Below is a small trained network, with its code and all its weights. Each question gives an input and a target symbol and asks what happens when units are switched off, that is, made to give their printed mean instead of their output.

import numpy as np


def w(rows, s, z=0):
    codes = np.array(rows[::2]) - 128.0
    scale = np.full(codes.shape[1], s)
    scale[-1] = z or s
    return codes * scale


def f(y):
    return np.maximum(y, 0)


def softmax(a):
    e = np.exp(a - a.max(-1, keepdims=True))
    return e / e.sum(-1, keepdims=True)


def log_softmax(a):
    a = a - a.max(-1, keepdims=True)
    return a - np.log(np.exp(a).sum(-1, keepdims=True))


def net(x, mask):
    ids = ['ΓΣΦΨΩαδεζηθλμξπτ'.index(c) for c in x.split()]
    T = len(ids)
    res = E[ids] + P[:T]
    r = res
    for j in range(3):
        rows = slice(4 * j, 4 * j + 4)
        q, k, v = (r @ M[0][rows].T for M in (Q, K, V))
        z = softmax(np.where(np.tri(T) > 0, q @ k.T / 4**0.5, -1e9)) @ v
        o = O[0][rows]
        res = res + np.where(mask[j], z, o[:, -1]) @ o[:, :-1]
    y = f(res @ A[0][:, :-1].T + A[0][:, -1])
    res = res + np.where(mask[3:19], y, B[0][:, -1]) @ B[0][:, :-1]
    return log_softmax(res[-1] @ U[:, :-1].T + U[:, -1])


Q, K, V, O, A, B = {}, {}, {}, {}, {}, {}
E = w([
[169,102,128,124,141],'Γ',
[119,162,103,205,134],'Σ',
[175,103,140,129,138],'Φ',
[99,74,109,54,103],'Ψ',
[97,89,177,69,200],'Ω',
[40,43,98,131,67],'α',
[140,147,38,171,61],'δ',
[159,194,193,167,121],'ε',
[188,108,135,107,150],'ζ',
[213,108,178,122,132],'η',
[184,108,144,126,148],'θ',
[190,162,86,62,72],'λ',
[60,78,240,105,112],'μ',
[112,119,87,105,3],'ξ',
[126,127,59,117,184],'π',
[157,93,118,129,139],'τ',
],0.024)
P = w([
[8,248,155,124,89],'0',
[131,118,146,166,113],'1',
[143,122,142,153,128],'2',
[149,134,139,149,138],'3',
[153,141,136,144,144],'4',
[158,145,134,141,147],'5',
[162,152,132,139,151],'6',
[165,156,135,134,153],'7',
[166,159,133,132,157],'8',
],0.014)
Q[0] = w([
[200,18,114,133,150],'h1',
[246,96,136,161,42],'h1',
[162,124,201,234,140],'h1',
[176,71,147,129,254],'h1',
[252,119,153,102,111],'h2',
[122,18,113,31,234],'h2',
[229,21,134,220,123],'h2',
[122,109,236,160,154],'h2',
[203,82,133,163,138],'h3',
[112,186,136,197,156],'h3',
[117,140,150,93,138],'h3',
[123,134,89,192,136],'h3',
],0.009)
K[0] = w([
[59,142,106,104,129],'h1',
[125,216,99,112,106],'h1',
[123,187,149,165,98],'h1',
[59,179,170,75,176],'h1',
[132,197,158,63,105],'h2',
[95,110,88,47,179],'h2',
[18,248,99,156,107],'h2',
[93,127,233,132,126],'h2',
[55,87,118,70,113],'h3',
[162,176,147,155,114],'h3',
[127,150,144,132,165],'h3',
[125,110,138,124,150],'h3',
],0.014)
V[0] = w([
[210,179,114,137,60],'h1',
[132,149,63,223,123],'h1',
[90,154,141,190,164],'h1',
[124,100,153,155,163],'h1',
[96,131,83,124,184],'h2',
[152,153,153,249,30],'h2',
[139,167,182,92,203],'h2',
[79,131,119,149,128],'h2',
[95,141,99,67,138],'h3',
[148,129,155,71,148],'h3',
[167,47,80,144,148],'h3',
[131,177,129,123,145],'h3',
],0.011)
O[0] = w([
[108,253,168,139,136,85],'h1',
[32,122,97,160,184,38],'h1',
[140,93,195,142,158,169],'h1',
[85,41,162,71,87,109],'h1',
[88,56,54,172,167,105],'h2',
[88,154,182,64,133,120],'h2',
[179,57,199,138,64,197],'h2',
[150,57,164,127,218,167],'h2',
[101,67,89,178,146,153],'h3',
[102,127,152,134,98,147],'h3',
[118,170,170,119,111,2],'h3',
[167,101,88,108,133,137],'h3',
],0.007,0.0069)
A[0] = w([
[195,181,74,140,196,190],'n1',
[123,100,133,100,179,102],'n2',
[133,135,154,92,120,94],'n3',
[81,116,162,209,130,143],'n4',
[128,145,102,9,68,176],'n5',
[170,128,132,114,181,255],'n6',
[138,126,144,92,157,237],'n7',
[59,126,154,162,35,46],'n8',
[140,66,159,72,159,136],'n9',
[146,124,157,95,175,160],'n10',
[149,205,63,131,65,45],'n11',
[178,133,41,112,149,89],'n12',
[77,127,104,155,96,105],'n13',
[108,138,52,163,127,78],'n14',
[43,128,151,103,149,149],'n15',
[195,170,97,128,102,222],'n16',
],0.015,0.0057)
B[0] = w([
[56,118,153,145,119,186],'n1',
[146,166,44,145,123,169],'n2',
[100,126,83,74,166,154],'n3',
[216,153,184,126,142,154],'n4',
[56,143,120,86,68,173],'n5',
[82,74,115,119,100,196],'n6',
[122,143,116,162,100,176],'n7',
[99,109,185,251,162,154],'n8',
[150,206,123,107,145,251],'n9',
[94,155,77,124,128,181],'n10',
[196,150,107,150,189,194],'n11',
[107,145,209,67,191,163],'n12',
[126,114,86,100,96,149],'n13',
[158,79,116,89,116,158],'n14',
[164,84,129,185,109,168],'n15',
[129,68,150,149,105,187],'n16',
],0.011,0.022)
U = w([
[204,158,249,220,165,154],'Γ',
[144,254,150,14,162,139],'Σ',
[95,138,119,13,18,122],'Φ',
[123,133,112,94,87,212],'Ψ',
[236,176,31,62,106,143],'Ω',
[125,52,98,167,10,158],'α',
[138,119,117,111,69,154],'δ',
[151,111,126,127,186,143],'ε',
[112,202,40,190,57,83],'ζ',
[136,122,103,127,124,194],'η',
[128,110,114,126,98,255],'θ',
[79,126,116,107,138,88],'λ',
[106,153,66,75,183,55],'μ',
[230,79,184,120,143,15],'ξ',
[116,67,152,58,185,84],'π',
[181,190,71,175,232,46],'τ',
],0.0082,0.0048)

Each question gives the input, a string of symbols that net reads in full, and the target symbol t.
The units are the heads (4 rows each of Q, K, V and O) and the neurons (one row each of A and B). Each row of codes is followed by its name. A weight is (code - 128) times the scale printed after its matrix; where a second scale follows, it is the last column's (O, A, B and U).
mask holds one flag per unit, heads first, then neurons. A switched-off unit (its flag False) gives its mean, the last column of its rows in O or B, instead of its output. The means were averaged over made-up inputs and are rounded, as every weight is.
A unit's drop is (log p(t) with every unit on - log p(t) with that unit switched off) / (log p(t) with every unit on - log p(t) with every unit switched off).
The circuit of an input: a set's keep is (log p(t) with only the set's units on - log p(t) with every unit switched off) / (log p(t) with every unit on - log p(t) with every unit switched off). Starting from the 12 units with the biggest drops (on a tie, the unit counted first), units are removed one at a time, each time the one whose removal leaves the highest keep (on an exact tie, the one counted first), for as long as the keep stays at least 0.8.
circuit, biggest first: the units of the circuit, biggest drop first
unit that matters most: the unit with the biggest drop
k most important neurons: the k neurons with the biggest drops, biggest first
heads that matter: for each layer, one digit per head in row order, 1 if its drop is at least 0.15 and else 0, layers parted by /
input μ ζ ξ η ε π δ μ τ, target Ω: 3 most important neurons : (n9 n1 n2)
input Σ Ω η λ, target Σ: circuit, biggest first : (h1 n12)
input λ Ω δ α ξ Φ, target Γ: circuit, biggest first : (h1 n16 n2)
input ξ Ω Σ ζ Φ, target λ: most important neuron : (n1)
input λ ε θ ξ Γ, target Γ: circuit, biggest first : (h1 n16 n2)
input ξ ε π Ψ Γ, target λ: circuit, biggest first : (n1 h2 h1 n9)
input ζ Ω Γ Γ η, target α: circuit, biggest first : (n11 n12 n6)
input η α ξ Γ, target Φ: heads that matter : 010
input ε τ μ ε δ λ δ δ Γ, target Σ: heads that matter : 110
input Ω ξ δ ε λ α ξ Φ, target ξ: circuit, biggest first : (h2 h1)
input ε ε μ ε Ψ π Σ, target Γ: circuit, biggest first : (h1 n4)
input μ μ α Γ ξ Γ, target Ω: circuit, biggest first : (h1 n9 n8)
input ξ ε η Γ Ω θ Σ μ, target Γ: circuit, biggest first : (n8 h2)
input ε ζ α Γ α Ω π ξ, target ζ: circuit, biggest first : (h1)
input ξ Ψ Ω Γ, target λ: circuit, biggest first : (h2 n1 h1 n9)
input Σ ε μ ζ θ ζ, target τ: 2 most important neurons : (n5 n2)
input α ε Ω Ω ε, target Σ: heads that matter : 111
input Ω Ψ η Ψ η, target ξ: 2 most important neurons : (n9 n5)
input ξ α η Σ Ω μ ξ μ, target Σ: heads that matter : 101
input δ τ λ Ψ, target Φ: unit that matters most : n5
input Ω Ω μ δ μ ζ, target ξ: 2 most important neurons : (n12 n5)
input μ α λ θ, target Ω: 2 most important neurons : (n9 n1)
